Below are the code and all the weights of a small trained network. Each question names an input and a class and asks about switching units off, where a switched-off unit gives its printed mean instead of its output.

import numpy as np


def w(rows, s, z=0):
    codes = np.array(rows[::2]) - 128.0
    scale = np.full(codes.shape[1], s)
    scale[-1] = z or s
    return codes * scale


def f(y):
    return y / 2 * (1 + np.tanh(0.7978845608 * (y + 0.044715 * y**3)))


def log_softmax(a):
    a = a - a.max(-1, keepdims=True)
    return a - np.log(np.exp(a).sum(-1, keepdims=True))


def net(x, mask):
    res = np.array(x, float).reshape(1, 5) / 4 @ E
    y = f(res @ A[0][:, :-1].T + A[0][:, -1])
    res = res + np.where(mask, y, B[0][:, -1]) @ B[0][:, :-1]
    return log_softmax(res[-1] @ U[:, :-1].T + U[:, -1])


A, B = {}, {}
E = w([
[129,125,129,126,126,127],'x0',
[116,83,134,186,175,30],'x1',
[129,126,123,127,130,129],'x2',
[139,36,97,180,78,171],'x3',
[9,129,56,101,112,106],'x4',
],0.011)
A[0] = w([
[84,52,106,198,160,40,19],'n1',
[95,230,148,32,161,108,121],'n2',
[93,119,67,101,67,194,103],'n3',
[164,139,181,145,182,81,128],'n4',
[91,110,84,115,80,179,98],'n5',
[96,116,78,115,76,178,104],'n6',
[254,112,200,158,98,212,6],'n7',
[189,218,163,42,92,215,58],'n8',
[146,147,161,133,175,79,102],'n9',
[83,91,73,119,79,175,98],'n10',
[171,144,179,146,188,72,125],'n11',
[87,108,82,114,73,181,105],'n12',
[149,120,139,142,115,141,134],'n13',
[7,142,70,83,143,48,2],'n14',
[107,207,143,49,148,123,126],'n15',
[85,101,75,125,79,174,107],'n16',
[167,140,188,147,188,77,137],'n17',
[171,56,124,194,91,144,128],'n18',
],0.0074,0.007)
B[0] = w([
[69,168,79,178,96,186,207],'n1',
[101,110,73,189,113,189,253],'n2',
[125,183,164,108,112,105,173],'n3',
[190,137,150,87,155,101,203],'n4',
[125,180,164,105,108,105,154],'n5',
[126,179,163,104,110,103,157],'n6',
[37,186,66,205,60,202,215],'n7',
[170,17,57,185,174,169,229],'n8',
[156,142,149,100,143,108,170],'n9',
[125,196,168,103,107,103,163],'n10',
[181,140,152,94,153,102,212],'n11',
[124,187,167,100,110,102,162],'n12',
[134,110,120,131,139,128,141],'n13',
[182,2,57,188,172,179,221],'n14',
[110,116,92,177,118,173,218],'n15',
[124,195,169,100,110,104,162],'n16',
[193,137,149,88,154,96,219],'n17',
[120,97,79,167,132,167,202],'n18',
],0.0091,0.0063)
U = w([
[193,38,100,155,178,145,250],'0',
[26,161,95,165,82,167,101],'1',
[149,191,254,11,125,23,18],'2',
],0.0081,0.0014)

Each question gives the input, the list of numbers given to net, and the class t.
The units are the neurons (one row each of A and B). Each row of codes is followed by its name. A weight is (code - 128) times the scale printed after its matrix; where a second scale follows, it is the last column's (A, B and U).
mask holds one flag per neuron, in row order. A switched-off neuron (its flag False) gives its mean, the last column of its row in B, instead of its output. The means were averaged over made-up inputs and are rounded, as every weight is.
A unit's drop is (log p(t) with every unit on - log p(t) with that unit switched off) / (log p(t) with every unit on - log p(t) with every unit switched off).
The circuit of an input: a set's keep is (log p(t) with only the set's units on - log p(t) with every unit switched off) / (log p(t) with every unit on - log p(t) with every unit switched off). Starting from the 12 units with the biggest drops (on a tie, the unit counted first), units are removed one at a time, each time the one whose removal leaves the highest keep (on an exact tie, the one counted first), for as long as the keep stays at least 0.8.
units of the circuit, in order: the units of the circuit, biggest drop first
unit that matters most: the unit with the biggest drop
top k neurons: the k neurons with the biggest drops, biggest first
drop of u: that unit's drop, to one decimal
input [-7,8,4,8,6], class 1: unit that matters most : n1
input [3,5,6,0,-7], class 2: top 2 neurons : (n8; n14)
input [6,6,-3,0,-2], class 2: top 3 neurons : (n14; n8; n2)
input [1,6,0,0,-2], class 2: top 3 neurons : (n14; n8; n2)
input [-6,1,3,-2,-6], class 2: top 2 neurons : (n14; n2)
input [4,5,-4,7,1], class 1: units of the circuit, in order : (n1; n14)
input [6,-7,7,-8,-1], class 0: top 2 neurons : (n8; n7)
input [-5,-4,-4,1,-6], class 1: top 2 neurons : (n7; n14)
input [-3,1,7,-5,8], class 0: top 3 neurons : (n14; n7; n1)
input [-6,0,-3,6,-8], class 1: drop of n14 : 0.1
input [-7,8,-1,-7,5], class 0: drop of n14 : 0.6
input [-2,-1,8,6,-1], class 1: drop of n4 : 0.1
